[-18 -19  -8   0   7  -7 -16 -16 -53] -> X
[-18 -19  16   2   7   5  -9   9  -4] -> E
[-18 -19  16   2   7  -7 -16 -19 -53] -> P
[ 10   8  -8   0 -21  -3  10 -14   7] -> C
[ 12  -1  -3  -9 -23  -4   8 -27  -3] -> V
[ 12  20  -3  -9 -23  -4   8 -27  -3] -> T
next: [-16 -19]
[-53]
q: [ 12  -1  -3  -9 -23  -4   8 -27  -3]
V
q: [ 10   8  -8   0 -21  -3  10 -14   7]
C

[ 27 -10   8 -18  24] -> R
[ 27   8 -10   7   2] -> N
[ 12 -46   8 -18   7] -> F
q: [ 27 -10   8 -18  24]
R
next: [  8 -10   7]
[2]
next: [ 27 -10   8]
[-18]
next: [ 12 -46]
[8]
next: [-46   8 -18]
[7]

[  1  18  -8  19   1 -34  26 -38  -4  -7  -2  20] -> W
[ 35  -6  46   1  19  -8   4 -15  -6 -37 -33 -13] -> G
[-38  -2 -34   2   3 -31  -3   2  12  -9  23  -9] -> B
next: [ 1 19 -8]
[4]
next: [-4 -7 -2]
[20]
next: [-38  -4]
[-7]
next: [-8  4]
[-15]

[ 0 37 -8 19 -6] = lezu
[  3 -10   2  -4  30] = rav
[-15  21  -7   8 -11] = vulu
[-4  8 -4  2 -8] = gemun
[  0  -9 -41  -6  51] = givun
[ 0 -9  1  0  6] = mubu
q: [  0  -9 -41  -6  51]
givun
next: [-4  2]
[-8]
q: [ 0 -9  1  0  6]
mubu
next: [-4  8 -4]
[2]
next: [-7  8]
[-11]
next: [-9  1  0]
[6]

[ 28   7 -21   2  -3 -19   2 -12 -18] : mifug
[  2 -21 -19  28   7   2  -3  48   1] : Rutud
[  9 -18  12 -10 -24  17  -7 -28  19] : Doga
next: [  9 -18  12 -10 -24  17  -7]
[-28]
next: [ 28   7 -21   2  -3 -19   2]
[-12]
next: [  2  -3 -19   2]
[-12]

[-19  16  17   3 -28]  bof
[  5  20 -23  29   5]  Ripop
[  5  20  10  26 -16]  mef
[ 14  20 -23  29 -10]  biko
[ 14 -19 -30  11  41]  Div
q: [  5  20 -23  29   5]
Ripop

[ -5   3   1   1   2  -3  -3  -7   9  -1 -17   1   0  10  -3 -12  -5  -8
  15  11   2  -2  -7   2   1  -1   0  -4  -6   6  -7 -11  -2   0  -4   1
  -8   0   7  -3  10  -1  11]  Mim
[ -4   1   1   2   2  -4  -2  -7   8  -1 -15   2   1   8  -2  -9  -4  -5
  14  10   2   1 -10   3   1  -9  -9   8   7   7  -1   5  22 -11   2   1
   9 -13  -1  -3  10  -3   8]  pir
[ -4   1   1   2   2  -4  -2  -7   8  -1 -15   2   1   8  -2  -9  -4  -5
  14  10   2  -2 -10   3   1  -3   1  -3  -3   4  -5 -11   0  -2  -3   1
  -6   1   8  -3  10  -3   8]  goko
[-21  10   6 -19 -16  -7  23  44 -16 -34   1 -17  -8   2  18  -1  18  22
  -8  -2 -14 -27  36  18   9  -9  -9  11  13  24  -2  20   1  14  35 -20
   0  35  14  -3  11  13  -3]  Mupir
[  8   0  -9   0  -6  18  -9   8  -5   6 -13   1  10   1   6  -5   3   4
  -3  -8   0  -6   4  -4 -13 -14  -5  -6   7   7  -5   1   2  -2   0  -6
   3  -4   2   7  -7  22   2]  Mulos
[-11   2  -6   4   5  11 -10  -4  -1   8   8   5   1   1 -11   9   7 -12
   6   2  10  -5   6   1  -5  -3   5   1 -12  -6   9  -2  -9   3  19   5
  -7 -13  -7  10   0 -10  10]  Vagem
[  1   8   8  -9  -3  -7   6  -5  -3  -6   8   2   4   9  -1  -4  -4   2
   2  12   2 -12   0  -6   3   3 -10   9  -4  -4  -6  -8   2   2   1  -7
   2   9  -2   0   5  11   3]  Sazub
[-10  16   1   3  -4  -6   5  11  -9   2   1   2   0  -1  17  19   5   4
   4  -3  -7   2 -14 -20  16   3   2   2   7  -1  -1   7  22   9   8 -13
   1   5 -11   8  -9  -6  12]  Kepum
[  3 -25   9  10  -4   5 -33   2  14   9 -24  -1  -3 -10  -4 -17  28 -11
  -9   9   8   4  -7  14 -47 -27 -25  27   7  -1  21 -18  -8 -20   5  -3
  -7 -31  18  -5 -16   1   8]  tiz
q: [ -4   1   1   2   2  -4  -2  -7   8  -1 -15   2   1   8  -2  -9  -4  -5
  14  10   2   1 -10   3   1  -9  -9   8   7   7  -1   5  22 -11   2   1
   9 -13  -1  -3  10  -3   8]
pir
next: [-9 -9 11 13 24]
[-2]
next: [  2   7  -1  -1   7  22   9   8 -13   1   5 -11]
[8]
next: [-4 -4 -6 -8  2]
[2]
next: [  9 -24  -1  -3 -10]
[-4]
next: [  6  -7 -11]
[-2]
next: [ 0 10]
[-3]

[ -7 -13  -6 -15   5   2  26  12   4] : Keza
[-16  -9 -12 -27 -12 -11  20   3  24] : zup
[ -4 -19  -4 -11 -40   0  -6  26  23] : nus
[-21   4   0  31  17  17 -28 -17  10] : sapo
[  1 -21   4   0  -3  -2  12  14   6] : gipi
[ -3   3  -1   9  40   2  21 -25 -12] : rivon
[ 13  12   7  17  31  17   4  -3 -33] : Luri
[-10 -45   0   5  33 -12  19  12  14] : Bup
next: [-21   4   0  -3  -2]
[12]
next: [17 31 17]
[4]

[  7 -11   0  15  -6  23 -14 -21] : bez
[ 15 -11   0   7  -6  23   2  -7] : vom
[ 15 -11   0   7   1  23 -14 -21] : zegem
[-10  -5  -2   2 -12  12   4  -4] : fis
[ 31  22 -14  -7  -8 -25 -46 -19] : Norer
[ 31  22 -14  -7  -8 -25 -46  -1] : tezu
next: [-11   0  15  -6  23 -14]
[-21]
next: [-2  2]
[-12]
next: [ 0  7 -6 23]
[2]
q: [ 15 -11   0   7   1  23 -14 -21]
zegem
q: [  7 -11   0  15  -6  23 -14 -21]
bez
q: [ 15 -11   0   7  -6  23   2  -7]
vom

[  9   1  18 -24 -13  -4  -3] : fusi
[ 8 -5  6 10  9 -4 -5] : rimal
[  3   8   4 -20   7   9  10] : Gudu
[ 8 15  9  6 -3 17  7] : vitof
[ -8   6  -1  -2 -35   3  24] : dek
[-4  0 13 15  3 -3  3] : tadu
[ 11 -24  18 -13   1  -4  -1] : fupim
[ -4   8  -7  -2 -30   3  26] : tukip
[-13   9   0   7 -12  -6 -10] : Paze
next: [  9   1  18 -24 -13]
[-4]
next: [-24  18 -13   1  -4]
[-1]
next: [ 11 -24  18 -13]
[1]
next: [-20   7   9]
[10]

[ 0 -2  0  1  0  1  0  0  1  1  0  0 -2  0  1  0  0  0 -1  2  0  1  0 -1
  2  1  1 -1  0 -1]  gazaf
[ 0  1  0  1  1  1  1  0  1  1  0  0 -2  0  1  0  0  0 -1  2  0  1  0 -1
  0  1  1 -2 -1 -1]  tumaz
[ 1  1  0  1  1  0  0 -2  1  1  0  0 -2  0  1  0  0  0 -1  2  0  1  0 -1
  0  1  1 -1  0 -1]  loni
next: [ 1  1  0  1  1  0  0 -2  0  1  0  0]
[0]
q: [ 1  1  0  1  1  0  0 -2  1  1  0  0 -2  0  1  0  0  0 -1  2  0  1  0 -1
  0  1  1 -1  0 -1]
loni
q: [ 0 -2  0  1  0  1  0  0  1  1  0  0 -2  0  1  0  0  0 -1  2  0  1  0 -1
  2  1  1 -1  0 -1]
gazaf

[  4   2  -1 -12  15   0  -6   5   1   6   0  -3   1   1 -19  -2   1  -2
   1   0  -1   2  -1  -3  -1  -2  14  -5 -17  -2  13  -8  -2  16 -14 -19
  12   4] : fogag
[  1   2   7  17 -11   0 -12   5   1   1   0  -3   1   1 -19  10   3  -1
   1   0  -1   2  -1  -1  -1  -9  14   0  -5  -2 -17  -8  -2 -28  12  44
 -43   4] : marel
[  1   2   7  11   2   0 -12   5   1   2   0  -3   1   1 -24   7   3  -1
   1   0  -1   2  -1  -2  -1  -9  21 -17  -5  -2  -4 -12  -2 -12   5  26
 -34   4] : Fop
[ -5   5   1  11   1   0 -12   5   1   1   0  -3   1   1 -19   7   3  -1
   1   0  -1   2  -1  -3  -1  -9  16 -11  -5  -2  -3  -8  -2 -12   8  24
 -32   4] : mut
[ -2   2   7  17 -15   0 -12   5   1   0   0  -3   1   1 -19   9   4  -1
   1   0  -1   2  -1   3  -1  -9  14   5  -5  -2 -21  -8  -2 -29  13  44
 -40   4] : faki
[  0   2   7  17 -12   0 -12   5   1   1   0  -3   1   1 -19   9   3  -1
   1   0  -1   2  -1   0  -1  -9  14   4  -5  -2 -17  -8  -2 -27  13  41
 -40   4] : dapu
[ -4   2   7  11 -13   0  -1   5   1 -10   0  -3   1   1  26   7   3   4
   1   0  -1   2  -1   1  -1  -5 -13  30  -5  -2  -7   9  -2 -12  17  13
  -5  -3] : sisud
next: [-17  -5]
[-2]
next: [ -2  -4 -12  -2 -12   5  26]
[-34]
q: [ -2   2   7  17 -15   0 -12   5   1   0   0  -3   1   1 -19   9   4  -1
   1   0  -1   2  -1   3  -1  -9  14   5  -5  -2 -21  -8  -2 -29  13  44
 -40   4]
faki
next: [-6  5  1]
[6]
next: [ 17 -15]
[0]

[ 32  36  23  14  13  10 -43 -36  51  22] = zuzo
[36 14 23 32 13 10  4  8 -2  9] = Lunav
[-10  -1  -3  20  -2 -12   1  -1   2   2] = dugoz
next: [ 32  36  23  14  13  10 -43 -36]
[51]
next: [36 14 23 32]
[13]
next: [ 23  14  13  10 -43]
[-36]

[ 31   8  -9   0   0 -10  -2 -22  22  -6  24  19  31  20  19  21 -40   3
  28  23  19 -31   7   8  12   9  19 -23  22  25   9   3] -> zeva
[-32 -36 -34 -32 -27  33  38  19 -21  13  -6 -13 -27 -50 -18 -54  50 -11
 -38 -28 -17  27  13   9  26 -43 -22 -18  16   3  -7  -8] -> lafet
[-11  -8  13  -3  17 -13 -17 -20 -21  -8   8 -28  10   9  -6   1 -20  14
   7 -26  -2   4 -14 -24  -2  14  -7  -1 -10   2  12  -1] -> gofu
[  7   6  25  -6 -23 -29  16  21 -19  25 -23  20 -19  14  29  -6  -6 -19
  35  10  32  11  13  -4 -12  25  32  10  18  -6 -19  35] -> tam
[ 27  15 -12  -2  -4  14  -3   9  33  -3   1  25   4  -4   3  13   6 -14
 -14  31  14   7   6  10 -19  -2  10   5  17 -19 -32  21] -> mog
[-21 -15   1 -11   2  -6  -3  -4 -24   1  -5 -26  -9 -15 -11 -20   1   0
  -7 -27  -2  16 -10 -18   0  -3 -12  -6  -9  -4   5   4] -> sof
[-52  -9  33  24   1 -15 -19   6 -37 -16 -44 -24 -43  10 -29  -1  28  15
 -18 -33 -28  39 -33 -36 -44   5 -28  44 -39 -55 -26  -4] -> vitoz
[  3  -2 -21   0 -29  -2   7   6  25  -6 -22  35 -22 -10  -8   2  11 -18
  -3  33   4  -1  -3  12 -14 -23  -8  -7   2 -21 -21   6] -> tavar
[ 27  15 -12  -2  -4  14  -3   9  33  -3   1  25   4  -4   3  13   6 -14
 -14  31  -8 -29  10  27  -2 -11   5   1  -5  -1  -7 -17] -> bavud
next: [ 20 -19  14  29  -6  -6 -19  35  10  32]
[11]
next: [-16 -44 -24 -43  10 -29  -1  28]
[15]
next: [ -9 -15 -11 -20   1   0  -7 -27  -2  16]
[-10]
next: [-29  -2   7   6]
[25]
next: [  7   6  25  -6 -22]
[35]

[-31  -7   1   8  -1   7   6 -15  17  15  17 -18  11 -23  21  17   3 -11
 -11   5]  feter
[-25   6 -27   9 -17 -17  -5 -15  -9  -3   7  -2 -27  -2 -32   9  29 -19
 -22  -1]  viti
[ -7 -31 -18  12  16 -46  22  21 -15 -35   7   3  -7 -16   4   4  21  29
 -21  26]  butut
[-25   6 -15   9 -27 -17  -9  -5 -17  -3   7  -2 -27  -2 -32   9   6 -27
 -13   1]  zuner
[-12 -31  -9   1   8 -27  17  11  -9 -22  13 -15   1 -22   7   9   7  19
 -11  11]  munod
next: [-31  -9   1   8]
[-27]
next: [-15   9 -27 -17  -9  -5 -17]
[-3]

